Here is a tiny trained network, its code and every weight. The questions are about switching its units off for an input and a class, where a switched-off unit gives its printed mean instead of its output.

import numpy as np


def w(rows, s, z=0):
    codes = np.array(rows[::2]) - 128.0
    scale = np.full(codes.shape[1], s)
    scale[-1] = z or s
    return codes * scale


def f(y):
    return np.maximum(y, 0)


def log_softmax(a):
    a = a - a.max(-1, keepdims=True)
    return a - np.log(np.exp(a).sum(-1, keepdims=True))


def net(x, mask):
    res = np.array(x, float).reshape(1, 8) / 4 @ E
    y = f(res @ A[0][:, :-1].T + A[0][:, -1])
    res = res + np.where(mask, y, B[0][:, -1]) @ B[0][:, :-1]
    return log_softmax(res[-1] @ U[:, :-1].T + U[:, -1])


A, B = {}, {}
E = w([
[131,127,126,123],'x0',
[159,144,16,100],'x1',
[133,124,131,119],'x2',
[114,151,120,154],'x3',
[10,152,129,55],'x4',
[71,21,89,181],'x5',
[125,132,127,133],'x6',
[125,133,127,131],'x7',
],0.012)
A[0] = w([
[151,195,174,118,5],'n1',
[72,144,141,95,88],'n2',
[148,156,84,104,52],'n3',
[165,213,162,82,40],'n4',
[89,146,124,90,111],'n5',
[187,127,142,171,97],'n6',
[110,131,251,156,28],'n7',
[96,87,122,143,146],'n8',
],0.016,0.0022)
B[0] = w([
[89,85,138,188,217],'n1',
[214,174,190,126,204],'n2',
[62,131,37,74,179],'n3',
[58,43,146,209,250],'n4',
[187,220,236,130,191],'n5',
[235,208,202,101,221],'n6',
[87,142,2,18,247],'n7',
[132,95,168,212,192],'n8',
],0.0093,0.012)
U = w([
[198,206,192,115,6],'0',
[83,50,137,192,169],'1',
[106,155,6,61,209],'2',
],0.012,0.0021)

Each question gives the input, the list of numbers given to net, and the class t.
The units are the neurons (one row each of A and B). Each row of codes is followed by its name. A weight is (code - 128) times the scale printed after its matrix; where a second scale follows, it is the last column's (A, B and U).
mask holds one flag per neuron, in row order. A switched-off neuron (its flag False) gives its mean, the last column of its row in B, instead of its output. The means were averaged over made-up inputs and are rounded, as every weight is.
A unit's drop is (log p(t) with every unit on - log p(t) with that unit switched off) / (log p(t) with every unit on - log p(t) with every unit switched off).
The circuit of an input: a set's keep is (log p(t) with only the set's units on - log p(t) with every unit switched off) / (log p(t) with every unit on - log p(t) with every unit switched off). Starting from all 8 units, units are removed one at a time, each time the one whose removal leaves the highest keep (on an exact tie, the one counted first), for as long as the keep stays at least 0.8.
circuit, biggest first: the units of the circuit, biggest drop first
unit that matters most: the unit with the biggest drop
top k neurons: the k neurons with the biggest drops, biggest first
drop when u is switched off: that unit's drop, to one decimal
input [8,4,-3,-6,6,6,0,-5], class 0: top 3 neurons : (n4, n5, n2)
input [7,5,0,-5,-7,5,-4,-2], class 0: top 3 neurons : (n6, n7, n4)
input [-1,-3,-3,8,2,1,-4,-3], class 2: circuit, biggest first : (n6, n4)
input [4,5,6,4,8,-1,-4,-2], class 0: unit that matters most : n5
input [-7,-4,-6,1,-7,4,-4,2], class 0: top 2 neurons : (n6, n4)
input [2,2,-5,-6,0,-3,3,-5], class 1: circuit, biggest first : (n7, n6)
input [4,1,1,-4,3,3,-3,-3], class 0: top 3 neurons : (n4, n7, n1)
input [5,1,-3,2,-2,2,4,-6], class 0: top 3 neurons : (n4, n7, n1)
input [0,8,7,3,7,8,2,-6], class 1: top 2 neurons : (n7, n8)
input [7,7,-3,2,7,-5,2,-8], class 0: top 2 neurons : (n5, n7)
input [-4,0,1,7,-6,4,0,6], class 0: top 2 neurons : (n6, n4)
input [-5,5,7,-1,-4,-4,-3,-4], class 2: top 2 neurons : (n3, n5)
input [-3,-3,-6,4,4,-5,1,-6], class 1: top 3 neurons : (n4, n6, n1)
input [5,2,1,1,-5,-7,-6,0], class 1: circuit, biggest first : (n4)
input [-2,-7,-7,4,-6,3,0,3], class 2: top 3 neurons : (n7, n5, n2)
input [-7,-3,-3,-3,3,-5,-1,-5], class 1: top 3 neurons : (n4, n6, n1)
input [1,0,0,-3,2,-7,6,1], class 1: drop when n4 is switched off : 0.3
input [-5,-5,5,0,1,-1,-8,-6], class 2: drop when n7 is switched off : 0.4
input [-6,-2,-5,3,-1,1,7,8], class 2: drop when n3 is switched off : -0.1
input [-1,-5,6,3,7,0,-3,-6], class 0: circuit, biggest first : (n2)
